Here is a tiny trained network, its code and every weight. The questions are about switching its units off for an input and a class, where a switched-off unit gives its printed mean instead of its output.

import numpy as np


def w(rows, s, z=0):
    codes = np.array(rows[::2]) - 128.0
    scale = np.full(codes.shape[1], s)
    scale[-1] = z or s
    return codes * scale


def f(y):
    return y / 2 * (1 + np.tanh(0.7978845608 * (y + 0.044715 * y**3)))


def log_softmax(a):
    a = a - a.max(-1, keepdims=True)
    return a - np.log(np.exp(a).sum(-1, keepdims=True))


def net(x, mask):
    res = np.array(x, float).reshape(1, 4) / 4 @ E
    y = f(res @ A[0][:, :-1].T + A[0][:, -1])
    res = res + np.where(mask, y, B[0][:, -1]) @ B[0][:, :-1]
    return log_softmax(res[-1] @ U[:, :-1].T + U[:, -1])


A, B = {}, {}
E = w([
[69,60,116,87,82,71,86,114,112],'x0',
[122,115,202,133,123,81,175,74,134],'x1',
[135,138,121,105,161,116,37,132,212],'x2',
[124,129,116,55,1,88,123,121,115],'x3',
],0.012)
A[0] = w([
[187,98,103,165,140,197,124,234,138,178],'neuron 0',
[151,196,82,105,100,192,78,135,111,230],'neuron 1',
[136,66,213,140,158,143,171,131,112,185],'neuron 2',
[104,131,232,173,129,95,104,150,130,169],'neuron 3',
[179,129,70,115,127,142,149,128,68,134],'neuron 4',
[122,122,127,4,43,112,104,115,198,250],'neuron 5',
[112,98,143,162,161,166,143,114,117,252],'neuron 6',
[151,137,61,132,185,175,125,182,108,176],'neuron 7',
[85,87,209,190,145,138,193,2,142,232],'neuron 8',
[200,79,214,171,136,145,188,115,128,144],'neuron 9',
[155,155,27,130,166,168,120,234,134,227],'neuron 10',
],0.01,0.0034)
B[0] = w([
[79,78,145,205,140,150,120,136,187,192],'neuron 0',
[121,99,156,96,117,182,88,140,148,187],'neuron 1',
[107,158,76,197,199,99,234,71,160,182],'neuron 2',
[182,160,125,109,133,158,170,57,124,163],'neuron 3',
[154,81,169,122,105,181,142,128,135,157],'neuron 4',
[121,70,108,22,90,2,51,167,15,248],'neuron 5',
[184,139,112,185,164,145,147,90,201,179],'neuron 6',
[77,113,173,217,149,211,63,134,232,190],'neuron 7',
[162,233,91,122,145,69,235,52,113,226],'neuron 8',
[163,146,117,110,155,87,139,98,123,190],'neuron 9',
[73,103,161,226,30,161,81,214,204,211],'neuron 10',
],0.0081,0.014)
U = w([
[175,186,104,192,164,67,218,47,135,92],'0',
[113,50,121,51,88,52,62,150,93,253],'1',
[103,82,153,255,128,157,76,163,190,34],'2',
],0.0093,0.00049)

Each question gives the input, the list of numbers given to net, and the class t.
The units are the neurons (one row each of A and B). Each row of codes is followed by its name. A weight is (code - 128) times the scale printed after its matrix; where a second scale follows, it is the last column's (A, B and U).
mask holds one flag per neuron, in row order. A switched-off neuron (its flag False) gives its mean, the last column of its row in B, instead of its output. The means were averaged over made-up inputs and are rounded, as every weight is.
A unit's drop is (log p(t) with every unit on - log p(t) with that unit switched off) / (log p(t) with every unit on - log p(t) with every unit switched off).
The circuit of an input: a set's keep is (log p(t) with only the set's units on - log p(t) with every unit switched off) / (log p(t) with every unit on - log p(t) with every unit switched off). Starting from all 11 units, units are removed one at a time, each time the one whose removal leaves the highest keep (on an exact tie, the one counted first), for as long as the keep stays at least 0.8.
units of the circuit, in order: the units of the circuit, biggest drop first
unit that matters most: the unit with the biggest drop
k most important neurons: the k neurons with the biggest drops, biggest first
drop of u: that unit's drop, to one decimal
input [-4,-1,6,3], class 1: unit that matters most -> neuron 5
input [2,-2,7,-1], class 1: units of the circuit, in order -> neuron 5; neuron 6
input [4,1,-3,0], class 0: units of the circuit, in order -> neuron 5; neuron 10
input [4,3,6,-3], class 1: 3 most important neurons -> neuron 2; neuron 8; neuron 6
input [6,-1,-4,-2], class 0: 2 most important neurons -> neuron 5; neuron 10
input [5,-1,-2,-3], class 0: 3 most important neurons -> neuron 5; neuron 10; neuron 7
input [-8,2,2,-4], class 2: 3 most important neurons -> neuron 7; neuron 10; neuron 0
input [-6,8,2,8], class 1: drop of neuron 6 -> 0.1
input [-3,-1,0,3], class 1: drop of neuron 6 -> 0.2
input [8,-7,-2,-2], class 2: drop of neuron 10 -> 0.3
